Below is a small trained network, with its code and all its weights. Each question gives an input and a class and asks what happens when units are switched off, that is, made to give their printed mean instead of their output.

import numpy as np


def w(rows, s, z=0):
    codes = np.array(rows[::2]) - 128.0
    scale = np.full(codes.shape[1], s)
    scale[-1] = z or s
    return codes * scale


def f(y):
    return np.maximum(y, 0)


def log_softmax(a):
    a = a - a.max(-1, keepdims=True)
    return a - np.log(np.exp(a).sum(-1, keepdims=True))


def net(x, mask):
    res = np.array(x, float).reshape(1, 5) / 4 @ E
    y = f(res @ A[0][:, :-1].T + A[0][:, -1])
    res = res + np.where(mask, y, B[0][:, -1]) @ B[0][:, :-1]
    return log_softmax(res[-1] @ U[:, :-1].T + U[:, -1])


A, B = {}, {}
E = w([
[122,205,129,84,21,115,140,115,127,116,72,13],'x0',
[210,241,122,103,89,124,75,108,126,236,224,192],'x1',
[222,91,140,181,203,183,62,158,126,177,161,1],'x2',
[200,80,132,199,21,197,65,161,123,14,207,152],'x3',
[201,242,127,173,207,167,123,116,135,29,54,159],'x4',
],0.0032)
A[0] = w([
[105,82,123,119,91,121,131,128,125,171,150,119,107],'n0',
[127,166,130,123,82,121,128,122,129,120,108,73,112],'n1',
[164,113,133,135,161,138,113,131,126,143,141,69,110],'n2',
[134,124,127,133,115,132,124,130,127,116,137,131,111],'n3',
[154,175,122,140,160,137,126,128,128,93,101,139,107],'n4',
[59,189,118,79,246,91,171,120,126,255,61,108,99],'n5',
[127,111,133,136,156,128,128,132,130,129,139,159,193],'n6',
[193,98,135,141,188,146,100,137,125,155,153,18,112],'n7',
[107,145,129,112,169,113,144,122,129,170,108,121,92],'n8',
[161,114,132,135,159,138,114,131,127,141,139,75,109],'n9',
[155,190,133,124,103,134,111,125,126,190,175,162,104],'n10',
[132,74,129,149,206,125,118,123,131,130,165,212,112],'n11',
[157,194,132,124,101,135,110,125,126,193,177,164,105],'n12',
[124,129,128,126,124,126,130,127,128,125,127,134,122],'n13',
[128,136,133,123,129,130,130,136,134,124,123,130,252],'n14',
[176,218,119,150,191,144,126,126,127,58,77,152,112],'n15',
[127,174,130,122,73,120,128,121,129,119,104,63,113],'n16',
[111,133,128,120,111,121,136,126,128,117,121,156,110],'n17',
[91,69,132,136,143,135,139,131,126,77,86,98,104],'n18',
[106,84,122,119,92,121,132,127,125,169,151,119,107],'n19',
[107,134,128,118,107,120,137,126,128,115,119,162,112],'n20',
[90,139,131,110,90,114,144,124,125,103,110,192,113],'n21',
[133,65,130,153,221,125,116,123,131,129,172,228,112],'n22',
[170,111,134,136,166,139,110,132,126,145,143,60,109],'n23',
[81,30,117,114,54,116,134,132,125,219,168,109,110],'n24',
[82,145,133,104,84,111,149,121,126,97,105,209,116],'n25',
[196,80,122,164,14,160,99,143,125,7,221,145,100],'n26',
[128,146,129,125,108,126,128,125,128,124,118,103,113],'n27',
[128,146,129,125,107,125,128,124,128,124,118,102,113],'n28',
[148,164,124,137,152,135,127,127,127,101,108,136,109],'n29',
[96,76,131,135,142,134,138,131,126,82,90,101,104],'n30',
[106,134,128,118,106,119,137,126,128,114,119,165,111],'n31',
[79,143,131,105,80,110,148,123,125,96,105,210,112],'n32',
[129,118,130,132,142,128,126,128,129,129,135,144,116],'n33',
[130,101,130,139,167,127,123,127,130,129,148,170,108],'n34',
[146,122,130,131,145,133,121,129,128,136,134,101,110],'n35',
[153,110,125,142,83,140,115,133,127,83,165,137,93],'n36',
[69,36,137,140,152,140,142,133,128,51,65,85,107],'n37',
[107,134,128,118,107,120,137,126,128,115,119,162,111],'n38',
[105,134,128,117,105,119,138,125,128,113,118,166,112],'n39',
[171,209,120,148,185,143,126,126,127,65,82,149,112],'n40',
[168,223,132,123,91,139,104,123,127,218,197,178,107],'n41',
[95,76,131,136,142,134,138,131,126,83,91,102,104],'n42',
[167,112,133,136,164,139,112,131,126,144,142,64,109],'n43',
[126,208,132,118,32,114,125,117,132,112,88,15,114],'n44',
[92,138,128,110,93,115,143,124,127,106,111,187,111],'n45',
[141,150,125,135,143,133,127,129,127,111,114,134,106],'n46',
[103,77,122,118,88,120,132,128,125,176,152,118,107],'n47',
],0.0076,0.0041)
B[0] = w([
[121,131,155,118,128,128,125,130,141,119,153,128,163],'n0',
[123,128,124,99,128,145,139,141,121,143,119,131,162],'n1',
[126,150,118,150,128,132,130,130,145,141,139,132,171],'n2',
[129,131,134,130,129,129,126,128,130,127,119,127,136],'n3',
[121,130,154,118,126,125,125,131,143,122,150,126,163],'n4',
[131,110,166,166,121,143,100,123,161,109,47,129,251],'n5',
[115,83,95,123,105,130,127,113,115,135,136,126,196],'n6',
[121,159,104,169,125,134,131,129,162,154,150,135,215],'n7',
[132,133,146,139,131,133,120,129,134,121,98,128,159],'n8',
[127,149,120,148,128,132,130,130,143,140,137,131,166],'n9',
[149,137,111,115,145,104,138,132,142,106,122,126,186],'n10',
[121,138,123,80,122,154,147,149,123,151,109,123,200],'n11',
[150,136,109,115,146,103,139,131,143,105,121,126,190],'n12',
[128,131,128,130,129,129,128,129,129,130,129,128,131],'n13',
[102,3,52,147,91,121,113,83,125,134,156,134,240],'n14',
[112,117,171,109,120,121,121,128,154,117,175,124,205],'n15',
[122,126,122,94,128,149,141,143,121,146,117,132,171],'n16',
[129,141,125,138,130,132,128,130,136,136,132,127,144],'n17',
[152,137,112,113,141,105,135,129,140,112,125,130,186],'n18',
[121,131,154,118,128,128,125,130,140,120,152,128,162],'n19',
[129,142,124,141,131,132,127,131,138,137,133,126,150],'n20',
[130,147,117,153,131,136,126,131,147,146,141,125,174],'n21',
[119,139,122,71,120,158,151,153,122,156,106,122,215],'n22',
[126,152,117,153,128,133,130,130,147,143,140,132,178],'n23',
[113,122,176,107,125,129,121,127,156,108,182,127,210],'n24',
[130,148,112,161,131,137,125,131,149,151,147,123,188],'n25',
[121,108,164,159,133,135,106,115,156,122,41,126,253],'n26',
[127,131,128,115,129,136,134,135,124,134,124,129,141],'n27',
[127,131,128,114,129,136,134,135,124,135,124,129,141],'n28',
[123,130,148,120,127,126,126,130,139,123,145,126,153],'n29',
[150,138,115,114,140,107,135,130,138,113,126,130,179],'n30',
[129,143,123,141,131,133,127,131,139,138,133,126,151],'n31',
[130,151,113,161,132,138,126,131,152,151,146,124,188],'n32',
[127,133,129,119,128,133,131,133,128,132,124,128,138],'n33',
[126,139,129,104,127,142,138,141,127,140,117,126,159],'n34',
[128,141,126,138,129,130,129,129,134,134,132,130,145],'n35',
[128,133,148,137,132,132,120,128,141,125,92,127,166],'n36',
[164,134,98,105,145,92,135,126,147,104,125,132,224],'n37',
[129,142,124,141,131,132,127,131,138,137,133,126,149],'n38',
[129,143,123,142,131,133,127,131,139,139,134,126,153],'n39',
[113,119,167,111,121,121,122,129,152,118,170,124,197],'n40',
[158,132,97,111,151,91,143,130,150,96,119,125,221],'n41',
[150,137,115,115,140,108,134,130,138,113,126,130,178],'n42',
[126,151,118,151,128,133,130,130,146,142,139,132,174],'n43',
[117,117,113,70,127,164,150,153,117,160,109,137,207],'n44',
[130,147,119,152,131,135,127,131,145,144,140,125,170],'n45',
[125,132,142,123,128,126,127,130,135,125,138,127,141],'n46',
[120,131,157,117,128,128,124,130,142,118,156,128,167],'n47',
],0.038,0.0045)
U = w([
[226,141,66,108,201,2,163,116,134,53,119,133,115],'0',
[120,106,201,199,120,154,60,92,133,108,12,124,103],'1',
[113,215,74,239,118,156,127,127,147,212,190,134,129],'2',
[72,112,241,99,98,105,103,117,140,88,240,111,127],'3',
[98,114,97,51,99,199,198,199,81,194,95,134,135],'4',
[94,49,68,162,59,102,104,23,47,122,158,134,251],'5',
[148,194,186,153,149,117,129,122,19,116,140,124,62],'6',
[135,188,171,156,139,111,129,127,28,118,134,124,72],'7',
],0.0071,0.003)

Each question gives the input, the list of numbers given to net, and the class t.
The units are the neurons (one row each of A and B). Each row of codes is followed by its name. A weight is (code - 128) times the scale printed after its matrix; where a second scale follows, it is the last column's (A, B and U).
mask holds one flag per neuron, in row order. A switched-off neuron (its flag False) gives its mean, the last column of its row in B, instead of its output. The means were averaged over made-up inputs and are rounded, as every weight is.
A unit's drop is (log p(t) with every unit on - log p(t) with that unit switched off) / (log p(t) with every unit on - log p(t) with every unit switched off).
The circuit of an input: a set's keep is (log p(t) with only the set's units on - log p(t) with every unit switched off) / (log p(t) with every unit on - log p(t) with every unit switched off). Starting from the 12 units with the biggest drops (on a tie, the unit counted first), units are removed one at a time, each time the one whose removal leaves the highest keep (on an exact tie, the one counted first), for as long as the keep stays at least 0.8.
circuit, biggest first: the units of the circuit, biggest drop first
unit that matters most: the unit with the biggest drop
top k neurons: the k neurons with the biggest drops, biggest first
drop when u is switched off: that unit's drop, to one decimal
input [3,-4,5,-7,1], class 1: unit that matters most : n5
input [2,1,-3,-3,4], class 3: circuit, biggest first : n15, n40
input [-4,-3,5,2,-3], class 2: top 2 neurons : n7, n44
input [-1,3,0,3,3], class 5: top 2 neurons : n5, n37
input [7,-6,-8,7,8], class 2: top 4 neurons : n32, n25, n5, n21
input [7,-6,-1,-4,5], class 4: top 2 neurons : n44, n41
input [1,-4,-5,-7,-8], class 3: top 2 neurons : n24, n26
input [-7,8,7,7,-4], class 0: top 3 neurons : n41, n12, n10
input [-7,-1,-6,-4,6], class 4: top 2 neurons : n22, n11
input [7,4,4,-7,0], class 1: top 3 neurons : n5, n22, n11
input [-1,-6,8,7,-8], class 2: top 3 neurons : n7, n5, n23
input [-6,-2,-5,7,1], class 1: top 2 neurons : n26, n44
input [-2,7,7,8,-1], class 1: top 3 neurons : n26, n37, n36
input [-8,1,-3,-4,-2], class 4: unit that matters most : n22
input [-2,-6,0,3,-8], class 3: top 2 neurons : n24, n41
input [-4,-4,4,-5,-6], class 3: top 2 neurons : n24, n26
input [4,-4,1,3,-5], class 3: top 3 neurons : n24, n41, n5
input [7,7,7,8,-6], class 1: top 3 neurons : n26, n37, n36
input [-5,-4,1,-7,-3], class 1: drop when n5 is switched off : 2.6
input [1,6,6,3,0], class 0: drop when n45 is switched off : 0.1
input [-4,7,-7,-1,-4], class 0: unit that matters most : n41
input [-3,-8,-8,4,-3], class 0: drop when n2 is switched off : 0.1
input [0,-6,1,-4,-6], class 0: drop when n40 is switched off : 0.4
